Below are the code and all the weights of a small trained network. Each question names an input and a class and asks about switching units off, where a switched-off unit gives its printed mean instead of its output.

import numpy as np


def w(rows, s, z=0):
    codes = np.array(rows[::2]) - 128.0
    scale = np.full(codes.shape[1], s)
    scale[-1] = z or s
    return codes * scale


def f(y):
    return y / 2 * (1 + np.tanh(0.7978845608 * (y + 0.044715 * y**3)))


def log_softmax(a):
    a = a - a.max(-1, keepdims=True)
    return a - np.log(np.exp(a).sum(-1, keepdims=True))


def net(x, mask):
    res = np.array(x, float).reshape(1, 6) / 4 @ E
    y = f(res @ A[0][:, :-1].T + A[0][:, -1])
    res = res + np.where(mask, y, B[0][:, -1]) @ B[0][:, :-1]
    return log_softmax(res[-1] @ U[:, :-1].T + U[:, -1])


A, B = {}, {}
E = w([
[179,254,86,141,201,196,118,178,152],'x0',
[87,155,87,141,224,207,85,64,147],'x1',
[101,115,138,248,87,167,151,145,152],'x2',
[208,93,143,76,51,144,197,95,122],'x3',
[110,138,159,99,108,45,71,145,137],'x4',
[178,156,134,102,94,76,129,212,100],'x5',
],0.0081)
A[0] = w([
[173,145,154,135,24,52,136,191,118,208],'N0',
[183,91,72,169,103,124,141,101,106,173],'N1',
[182,128,119,36,161,198,150,145,141,222],'N2',
[136,102,139,124,136,108,130,192,131,113],'N3',
[44,68,131,132,177,75,145,98,109,153],'N4',
[106,52,140,159,130,109,164,90,157,201],'N5',
[2,111,141,129,121,105,128,68,125,224],'N6',
[211,101,157,90,100,157,203,159,144,199],'N7',
[40,158,137,230,166,192,113,119,138,170],'N8',
[112,37,148,71,92,90,126,103,111,251],'N9',
[127,188,94,189,190,147,95,173,159,247],'N10',
[74,179,82,167,178,183,93,106,147,241],'N11',
[69,125,121,164,117,131,139,109,146,162],'N12',
[100,125,163,130,140,68,95,191,118,222],'N13',
[203,189,110,75,156,93,99,158,105,214],'N14',
[135,107,98,163,121,100,105,188,138,114],'N15',
[36,69,124,173,154,83,115,102,168,211],'N16',
],0.0098,0.0035)
B[0] = w([
[72,111,16,226,141,62,102,70,111,248],'N0',
[154,72,169,138,92,146,179,123,145,153],'N1',
[214,189,159,94,138,117,146,98,108,189],'N2',
[101,154,120,150,112,77,139,132,148,149],'N3',
[83,86,132,72,101,129,76,233,132,187],'N4',
[128,68,148,93,81,215,103,137,116,185],'N5',
[118,103,148,58,129,168,88,144,135,207],'N6',
[189,137,143,236,90,82,205,58,89,202],'N7',
[35,99,95,195,109,254,155,175,224,224],'N8',
[137,45,204,106,57,76,62,121,24,230],'N9',
[112,173,114,90,166,172,141,115,221,227],'N10',
[127,147,85,88,139,203,168,172,210,227],'N11',
[121,101,137,102,90,188,99,171,158,161],'N12',
[52,146,59,114,175,81,54,196,138,196],'N13',
[157,215,59,92,200,40,150,148,152,209],'N14',
[87,161,81,162,140,103,128,120,154,148],'N15',
[60,92,129,58,117,184,107,130,129,209],'N16',
],0.0077,0.012)
U = w([
[70,142,129,137,163,248,142,160,255,27],'0',
[209,213,133,28,249,131,143,128,147,155],'1',
[214,107,167,210,62,122,195,64,70,253],'2',
[82,158,89,186,161,49,105,135,113,116],'3',
[71,72,180,47,101,142,62,161,61,136],'4',
],0.0083,0.00048)

Each question gives the input, the list of numbers given to net, and the class t.
The units are the neurons (one row each of A and B). Each row of codes is followed by its name. A weight is (code - 128) times the scale printed after its matrix; where a second scale follows, it is the last column's (A, B and U).
mask holds one flag per neuron, in row order. A switched-off neuron (its flag False) gives its mean, the last column of its row in B, instead of its output. The means were averaged over made-up inputs and are rounded, as every weight is.
A unit's drop is (log p(t) with every unit on - log p(t) with that unit switched off) / (log p(t) with every unit on - log p(t) with every unit switched off).
The circuit of an input: a set's keep is (log p(t) with only the set's units on - log p(t) with every unit switched off) / (log p(t) with every unit on - log p(t) with every unit switched off). Starting from the 12 units with the biggest drops (on a tie, the unit counted first), units are removed one at a time, each time the one whose removal leaves the highest keep (on an exact tie, the one counted first), for as long as the keep stays at least 0.8.
circuit, biggest first: the units of the circuit, biggest drop first
k most important neurons: the k neurons with the biggest drops, biggest first
drop when u is switched off: that unit's drop, to one decimal
input [6,1,-1,-2,5,0], class 1: circuit, biggest first : N14; N0
input [-8,4,-4,8,2,6], class 2: circuit, biggest first : N7
input [-1,1,8,1,6,3], class 3: circuit, biggest first : N11; N0
input [-1,-8,6,-7,1,0], class 3: 3 most important neurons : N0; N11; N13
input [-2,-7,7,-1,-2,5], class 3: 3 most important neurons : N0; N13; N15
input [-1,-7,-1,3,-1,8], class 3: 3 most important neurons : N0; N13; N14
input [5,4,0,-4,8,7], class 1: 2 most important neurons : N14; N8
input [0,2,0,-2,-3,7], class 1: 2 most important neurons : N8; N0
input [4,0,-4,-3,7,8], class 3: 3 most important neurons : N0; N13; N11
input [8,-1,3,7,3,-1], class 1: 2 most important neurons : N9; N14
input [0,6,-1,7,2,2], class 2: drop when N11 is switched off : 0.1
input [-6,-4,-1,6,-3,5], class 2: drop when N10 is switched off : 0.0
input [0,-7,1,0,0,5], class 3: drop when N0 is switched off : 0.1
input [2,0,-3,4,3,-1], class 1: circuit, biggest first : N8
